Below are the code and all the weights of a small trained network. Each question names an input and a class and asks about switching units off, where a switched-off unit gives its printed mean instead of its output.

import numpy as np


def w(rows, s, z=0):
    codes = np.array(rows[::2]) - 128.0
    scale = np.full(codes.shape[1], s)
    scale[-1] = z or s
    return codes * scale


def norm(h):
    return h / np.sqrt((h * h).mean(-1, keepdims=True) + 1e-5)


def f(y):
    return np.maximum(y, 0)


def log_softmax(a):
    a = a - a.max(-1, keepdims=True)
    return a - np.log(np.exp(a).sum(-1, keepdims=True))


def net(x, mask):
    res = np.array(x, float).reshape(1, 3) / 4 @ E
    u = 0
    for l in range(4):
        y = f(norm(res) @ A[l][:, :-1].T + A[l][:, -1])
        res = res + np.where(mask[u : u + 3], y, B[l][:, -1]) @ B[l][:, :-1]
        u += 3
    return log_softmax(norm(res)[-1] @ U[:, :-1].T + U[:, -1])


A, B = {}, {}
E = w([
[133,252,50,17],'x0',
[249,230,136,182],'x1',
[18,254,95,190],'x2',
],0.0058)
A[0] = w([
[175,111,67,88,115],'L0N0',
[37,236,31,94,201],'L0N1',
[254,217,140,157,2],'L0N2',
],0.0057,0.0016)
B[0] = w([
[224,61,102,208,168],'L0N0',
[140,83,50,109,254],'L0N1',
[25,82,255,69,208],'L0N2',
],0.008,0.0047)
A[1] = w([
[228,237,218,255,133],'L1N0',
[113,130,101,243,249],'L1N1',
[70,79,94,102,126],'L1N2',
],0.0081,0.0016)
B[1] = w([
[166,85,164,2,227],'L1N0',
[158,71,75,168,219],'L1N1',
[142,157,194,100,253],'L1N2',
],0.016,0.0036)
A[2] = w([
[213,233,96,68,103],'L2N0',
[112,182,2,227,254],'L2N1',
[63,146,237,82,2],'L2N2',
],0.0082,0.00089)
B[2] = w([
[84,5,140,140,253],'L2N0',
[164,201,80,225,211],'L2N1',
[43,171,143,77,235],'L2N2',
],0.012,0.0038)
A[3] = w([
[86,153,77,53,236],'L3N0',
[139,107,154,81,153],'L3N1',
[236,11,134,146,251],'L3N2',
],0.011,0.0018)
B[3] = w([
[168,54,157,213,189],'L3N0',
[216,255,138,228,195],'L3N1',
[62,155,10,215,254],'L3N2',
],0.0083,0.0098)
U = w([
[171,51,53,160,154],'0',
[205,147,69,191,175],'1',
[133,12,217,9,184],'2',
[139,137,168,156,127],'3',
[158,181,146,82,2],'4',
],0.012,0.0071)

Each question gives the input, the list of numbers given to net, and the class t.
The units are the neurons (one row each of A and B). Each row of codes is followed by its name. A weight is (code - 128) times the scale printed after its matrix; where a second scale follows, it is the last column's (A, B and U).
mask holds one flag per neuron, layer by layer. A switched-off neuron (its flag False) gives its mean, the last column of its row in B, instead of its output. The means were averaged over made-up inputs and are rounded, as every weight is.
A unit's drop is (log p(t) with every unit on - log p(t) with that unit switched off) / (log p(t) with every unit on - log p(t) with every unit switched off).
The circuit of an input: a set's keep is (log p(t) with only the set's units on - log p(t) with every unit switched off) / (log p(t) with every unit on - log p(t) with every unit switched off). Starting from all 12 units, units are removed one at a time, each time the one whose removal leaves the highest keep (on an exact tie, the one counted first), for as long as the keep stays at least 0.8.
circuit, biggest first: the units of the circuit, biggest drop first
k most important neurons: the k neurons with the biggest drops, biggest first
k most important neurons of layer l: the k neurons of layer l with the biggest drops, biggest first
drop of u: that unit's drop, to one decimal
input [-3,-2,-8], class 1: 2 most important neurons => [L2N0, L3N2]
input [0,-2,-2], class 3: 3 most important neurons => [L1N1, L0N1, L0N2]
input [-2,-3,2], class 3: 3 most important neurons => [L1N2, L0N0, L3N2]
input [7,-4,-8], class 1: circuit, biggest first => [L3N1, L1N0]
input [-1,-6,5], class 2: 2 most important neurons => [L1N2, L3N2]
input [-3,-2,-3], class 3: circuit, biggest first => [L1N1, L0N1, L2N0]
input [-5,-6,0], class 2: 2 most important neurons => [L0N0, L1N2]
input [-3,-8,4], class 2: 4 most important neurons => [L3N2, L1N2, L3N1, L2N1]
input [5,-6,-6], class 1: 4 most important neurons => [L0N0, L0N2, L3N1, L1N0]
input [-6,-2,-7], class 1: circuit, biggest first => [L3N2, L2N0, L0N2]
input [8,5,5], class 0: most important neuron of layer 3 => [L3N1]
input [6,-6,-8], class 1: circuit, biggest first => [L3N1, L1N0, L2N0]
input [8,5,4], class 0: 2 most important neurons => [L2N0, L0N1]
input [2,7,6], class 2: 3 most important neurons => [L1N0, L0N2, L0N0]
input [-5,-7,3], class 2: circuit, biggest first => [L3N2, L2N2]
input [0,-2,0], class 3: most important neuron of layer 0 => [L0N1]
input [2,-6,-8], class 1: 2 most important neurons => [L0N2, L3N1]
input [5,5,-2], class 0: 4 most important neurons => [L1N2, L0N0, L2N0, L1N0]
input [4,6,-3], class 2: 3 most important neurons => [L0N2, L0N1, L1N1]
input [8,-3,4], class 0: circuit, biggest first => [L3N2, L3N0, L0N1]
input [6,5,-2], class 0: 3 most important neurons => [L2N0, L1N2, L0N0]
input [-4,8,-3], class 2: circuit, biggest first => [L1N0]
input [7,6,6], class 0: 3 most important neurons => [L0N1, L2N0, L3N1]
input [-1,-5,-8], class 1: 2 most important neurons of layer 3 => [L3N1, L3N2]
input [8,4,-5], class 0: 2 most important neurons of layer 2 => [L2N0, L2N1]
input [1,-6,2], class 2: drop of L3N2 => 0.6
input [0,5,3], class 2: drop of L1N2 => 0.0
input [4,-2,-7], class 1: drop of L3N1 => 0.1
input [8,0,-1], class 0: most important neuron => [L2N0]
input [5,1,3], class 0: drop of L1N1 => 0.2
